Here is a tiny trained network, its code and every weight. The questions are about switching its units off for an input and a class, where a switched-off unit gives its printed mean instead of its output.

import numpy as np


def w(rows, s, z=0):
    codes = np.array(rows[::2]) - 128.0
    scale = np.full(codes.shape[1], s)
    scale[-1] = z or s
    return codes * scale


def norm(h):
    return h / np.sqrt((h * h).mean(-1, keepdims=True) + 1e-5)


def f(y):
    return np.maximum(y, 0)


def log_softmax(a):
    a = a - a.max(-1, keepdims=True)
    return a - np.log(np.exp(a).sum(-1, keepdims=True))


def net(x, mask):
    res = np.array(x, float).reshape(1, 6) / 4 @ E
    u = 0
    for l in range(3):
        y = f(norm(res) @ A[l][:, :-1].T + A[l][:, -1])
        res = res + np.where(mask[u : u + 10], y, B[l][:, -1]) @ B[l][:, :-1]
        u += 10
    return log_softmax(norm(res)[-1] @ U[:, :-1].T + U[:, -1])


A, B = {}, {}
E = w([
[124,61,213,157],'x0',
[91,111,137,52],'x1',
[146,216,161,160],'x2',
[143,138,28,208],'x3',
[253,115,119,114],'x4',
[179,201,125,106],'x5',
],0.0036)
A[0] = w([
[133,149,44,165,165],'0.n0',
[63,188,9,84,4],'0.n1',
[149,134,174,117,69],'0.n2',
[80,220,49,189,36],'0.n3',
[194,251,133,186,37],'0.n4',
[188,214,94,26,32],'0.n5',
[125,157,92,11,73],'0.n6',
[128,130,133,126,101],'0.n7',
[2,231,148,118,129],'0.n8',
[133,122,48,186,51],'0.n9',
],0.0055,0.0023)
B[0] = w([
[75,136,76,139,247],'0.n0',
[2,220,110,100,207],'0.n1',
[88,132,87,127,149],'0.n2',
[34,214,121,163,230],'0.n3',
[171,222,175,188,228],'0.n4',
[237,110,72,52,211],'0.n5',
[126,95,56,57,195],'0.n6',
[133,129,132,133,128],'0.n7',
[52,193,184,104,254],'0.n8',
[150,90,50,130,202],'0.n9',
],0.0097,0.0027)
A[1] = w([
[123,117,154,120,149],'1.n0',
[92,143,145,132,79],'1.n1',
[200,184,160,199,38],'1.n2',
[144,89,82,190,29],'1.n3',
[93,29,255,93,139],'1.n4',
[146,72,132,161,153],'1.n5',
[144,6,186,107,5],'1.n6',
[108,53,58,142,89],'1.n7',
[194,96,155,84,217],'1.n8',
[156,115,187,124,111],'1.n9',
],0.0077,0.0028)
B[1] = w([
[133,109,129,134,157],'1.n0',
[106,125,155,106,166],'1.n1',
[214,209,152,180,195],'1.n2',
[71,146,75,177,159],'1.n3',
[182,28,170,176,254],'1.n4',
[104,145,78,125,171],'1.n5',
[247,87,77,192,190],'1.n6',
[100,83,72,160,187],'1.n7',
[100,149,50,110,225],'1.n8',
[113,104,72,126,161],'1.n9',
],0.015,0.0036)
A[2] = w([
[165,122,115,38,35],'2.n0',
[86,67,254,98,40],'2.n1',
[83,187,131,92,38],'2.n2',
[132,178,195,26,80],'2.n3',
[173,183,187,168,4],'2.n4',
[131,110,101,48,81],'2.n5',
[147,159,53,121,162],'2.n6',
[143,90,154,151,132],'2.n7',
[116,100,111,165,59],'2.n8',
[128,56,117,109,101],'2.n9',
],0.0097,0.0021)
B[2] = w([
[147,144,61,76,168],'2.n0',
[99,92,250,80,180],'2.n1',
[85,134,179,102,186],'2.n2',
[185,71,60,158,162],'2.n3',
[190,193,139,133,178],'2.n4',
[135,111,106,72,174],'2.n5',
[107,125,203,128,253],'2.n6',
[143,112,161,105,170],'2.n7',
[130,109,90,143,165],'2.n8',
[136,161,181,122,187],'2.n9',
],0.019,0.0048)
U = w([
[30,212,142,128,94],'0',
[184,123,47,21,71],'1',
[78,85,34,212,49],'2',
[221,223,149,183,254],'3',
[71,118,120,68,152],'4',
[126,55,255,102,108],'5',
[232,7,117,190,106],'6',
],0.013,0.0014)

Each question gives the input, the list of numbers given to net, and the class t.
The units are the neurons (one row each of A and B). Each row of codes is followed by its name. A weight is (code - 128) times the scale printed after its matrix; where a second scale follows, it is the last column's (A, B and U).
mask holds one flag per neuron, layer by layer. A switched-off neuron (its flag False) gives its mean, the last column of its row in B, instead of its output. The means were averaged over made-up inputs and are rounded, as every weight is.
A unit's drop is (log p(t) with every unit on - log p(t) with that unit switched off) / (log p(t) with every unit on - log p(t) with every unit switched off).
The circuit of an input: a set's keep is (log p(t) with only the set's units on - log p(t) with every unit switched off) / (log p(t) with every unit on - log p(t) with every unit switched off). Starting from the 12 units with the biggest drops (on a tie, the unit counted first), units are removed one at a time, each time the one whose removal leaves the highest keep (on an exact tie, the one counted first), for as long as the keep stays at least 0.8.
circuit, biggest first: the units of the circuit, biggest drop first
most important unit: the unit with the biggest drop
top k neurons: the k neurons with the biggest drops, biggest first
k most important neurons of layer l: the k neurons of layer l with the biggest drops, biggest first
drop of u: that unit's drop, to one decimal
input [8,-8,-8,2,-7,7], class 2: top 2 neurons -> 0.n8, 1.n3
input [-8,7,-7,-8,-1,-4], class 1: circuit, biggest first -> 2.n0, 0.n3
input [-7,2,-6,5,1,-4], class 4: top 2 neurons -> 0.n1, 1.n4
input [-6,-8,-6,-3,2,6], class 1: top 3 neurons -> 0.n5, 0.n6, 2.n0
input [6,8,-1,-8,6,2], class 6: most important unit -> 1.n4
input [0,-3,7,7,-3,2], class 0: 2 most important neurons of layer 2 -> 2.n2, 2.n3
input [-7,-4,-8,-1,0,-2], class 4: top 2 neurons -> 0.n1, 1.n4
input [6,-8,8,-5,3,-6], class 3: top 2 neurons -> 1.n2, 2.n4
input [-1,8,5,2,1,4], class 1: top 2 neurons -> 0.n5, 2.n3
input [-5,6,2,-4,-4,8], class 1: top 2 neurons -> 2.n3, 0.n5
input [-8,5,8,-4,2,5], class 1: 2 most important neurons of layer 0 -> 0.n5, 0.n6
input [-8,5,-8,-7,-7,5], class 1: top 2 neurons -> 2.n3, 0.n6
input [-6,-8,-7,-4,-4,8], class 4: top 3 neurons -> 0.n5, 0.n6, 1.n2
input [7,7,-5,-1,1,0], class 6: most important unit -> 1.n6
input [-8,-1,3,8,1,5], class 0: 2 most important neurons of layer 1 -> 1.n4, 1.n6
input [8,5,-4,1,-3,6], class 6: top 4 neurons -> 0.n3, 0.n1, 1.n6, 0.n8
input [-2,8,7,3,8,-2], class 1: top 2 neurons -> 0.n5, 0.n6
input [5,-3,-7,-1,-5,1], class 6: 3 most important neurons of layer 0 -> 0.n3, 0.n1, 0.n8
input [-1,8,2,5,7,4], class 1: drop of 0.n5 -> 0.2
input [0,-1,0,2,6,-6], class 2: drop of 2.n6 -> 0.0
input [-8,5,-2,8,0,0], class 0: most important unit -> 0.n1
input [2,5,-1,-7,6,2], class 1: drop of 0.n5 -> 0.1
input [-1,-1,-8,-5,-1,4], class 1: drop of 1.n8 -> 0.1
